Small tables with named rows and columns. After each table, cells are looked up by row and column.

Konav:
	Bola	Zemifil	Dufil	Dol
Napeta	12180	37050	-88165	-44874
Dob	-302	-75358	-9605	-26511
Zovubev	-84019	68643	-572	10301
Dumuguz	-61338	18809	3221	1368
Ribo	46210	-14120	-96085	-60546
Rog	-41894	-39440	15429	-4797
Rubizi	-33898	58870	-50066	-19089
Mavezuz	60140	-92595	-66147	-61429
Muba	-3934	-78623	-3727	-24000
Situgef	8760	-58749	-29152	-33592
Rin	-44966	56097	-36293	-12124
Galep	-38927	-38752	11768	-6658
Dipefu	37130	-81464	-47257	-48575
Mak	26801	-28998	-66155	-47370

Zovubev, Dufil: -572
Mavezuz, Bola: 60140
Dipefu, Zemifil: -81464
Napeta, Zemifil: 37050
Dob, Bola: -302
Mak, Zemifil: -28998
Mavezuz, Dol: -61429
Napeta, Dufil: -88165
Galep, Zemifil: -38752
Zovubev, Bola: -84019
Dumuguz, Dol: 1368
Galep, Bola: -38927
Row with the largest Zemifil: Zovubev

Table Zov
          Poz    Lel  Fevol
Koti    44.91  41.61  52.17
Zesaro  70.70  26.58  57.63
Fud     84.12  23.95  60.96
Sulite  91.69   3.36  69.99
Mununa  37.54  32.25  59.46

What is the Poz of Fud in Zov?
84.12
What is the Lel of Sulite in Zov?
3.36
What is the Lel of Mununa in Zov?
32.25
What is the Fevol of Fud in Zov?
60.96
What is the Fevol of Zesaro in Zov?
57.63
What is the Poz of Koti in Zov?
44.91
What is the Lel of Fud in Zov?
23.95
What is the Poz of Zesaro in Zov?
70.70
What is the Fevol of Mununa in Zov?
59.46
What is the Lel of Koti in Zov?
41.61
What is the Fevol of Sulite in Zov?
69.99
What is the Poz of Mununa in Zov?
37.54
What is the Fevol of Koti in Zov?
52.17
What is the Lel of Zesaro in Zov?
26.58
What is the Poz of Sulite in Zov?
91.69
Row with the largest Lel: Koti

Table Birez
         Dep  Fiv
Bubi      -1  -57
Fizove    45   32
Reb      -36   58
Rol      -33   58
Busi     -95   46
Kogipo   -77   62
Ganuzag  -47   60
Kem      -24  -34
Pevore   -95   54
Bitovaf   39   37

What is the Fiv of Ganuzag in Birez? 60
What is the Dep of Bubi in Birez? -1
What is the Fiv of Rol in Birez? 58
What is the Fiv of Fizove in Birez? 32
What is the Dep of Rol in Birez? -33
What is the Dep of Pevore in Birez? -95
What is the Dep of Fizove in Birez? 45
What is the Fiv of Kem in Birez? -34
What is the Fiv of Reb in Birez? 58
What is the Dep of Kem in Birez? -24
What is the Fiv of Bitovaf in Birez? 37
What is the Dep of Ganuzag in Birez? -47
What is the Fiv of Pevore in Birez? 54
Row with the largest Dep: Fizove

Zesofug
columns: Rolub, Nifuf, Tatub, Digi
Rovil: [792, 313, 321, 460]
Fativim: [911, 429, 302, 237]
Mazum: [785, 815, 429, 982]

What is the Digi of Fativim in Zesofug? 237
What is the Tatub of Fativim in Zesofug? 302
What is the Tatub of Rovil in Zesofug? 321
What is the Nifuf of Rovil in Zesofug? 313
What is the Nifuf of Mazum in Zesofug? 815
What is the Tatub of Mazum in Zesofug? 429
What is the Digi of Mazum in Zesofug? 982
What is the Rolub of Fativim in Zesofug? 911
What is the Rolub of Mazum in Zesofug? 785
What is the Rolub of Rovil in Zesofug? 792
What is the Nifuf of Fativim in Zesofug? 429
What is the Digi of Rovil in Zesofug? 460
Row with the largest Rolub: Fativim

Finef
         Musunu  Katup  Sor  Laratog
Nusoda       98    125  150      137
Mapom        86    112  148      136
Sedozas      79    122  192      164
Veli         96    116  130      125
Fubavo       54     77  160      144

What is the Musunu of Nusoda in Finef? 98
What is the Laratog of Fubavo in Finef? 144
What is the Musunu of Mapom in Finef? 86
What is the Katup of Sedozas in Finef? 122
What is the Laratog of Veli in Finef? 125
What is the Musunu of Fubavo in Finef? 54
What is the Musunu of Sedozas in Finef? 79
What is the Sor of Sedozas in Finef? 192
What is the Katup of Nusoda in Finef? 125
What is the Katup of Veli in Finef? 116
Row with the largest Katup: Nusoda

Table Tomazu
	Zuvo	Duf	Gemiv	Par	Biv
Zeketu	0.29	0.20	-0.07	-0.19	-0.33
Vusob	0.25	0.53	0.09	-0.87	-0.71
Forezu	0.15	-0.61	0.30	0.13	0.12
Kanipi	-0.93	-0.11	-0.59	-0.67	-0.04
Deko	0.05	0.54	-0.48	0.17	-0.24
Tilodu	-0.07	-0.55	0.62	0.54	-0.48
Rufur	-0.27	-0.71	-0.79	-0.67	-0.28
Bafu	-0.19	0.47	-0.73	-0.48	0.19

Gemiv of Kanipi = -0.59
Zuvo of Bafu = -0.19
Biv of Zeketu = -0.33
Par of Vusob = -0.87
Zuvo of Zeketu = 0.29
Zuvo of Rufur = -0.27
Biv of Rufur = -0.28
Biv of Deko = -0.24
Par of Tilodu = 0.54
Row with the largest Zuvo: Zeketu

Taloba
|  | Rone | Buf | Vefe | Kofu | Rumol | Nav | Puzu |
|---|---|---|---|---|---|---|---|
| Vutomip | 32 | 46 | 30 | 76 | 43 | 28 | 88 |
| Narasa | 60 | 55 | 58 | 66 | 50 | 44 | 80 |
| Resoz | 30 | 69 | 32 | 80 | 73 | 52 | 67 |
| Peme | 47 | 67 | 46 | 17 | 63 | 44 | 48 |
| Segu | 71 | 14 | 69 | 67 | 11 | 49 | 69 |

Resoz, Vefe: 32
Resoz, Puzu: 67
Vutomip, Vefe: 30
Resoz, Nav: 52
Narasa, Puzu: 80
Peme, Rumol: 63
Narasa, Buf: 55
Row with the largest Vefe: Segu

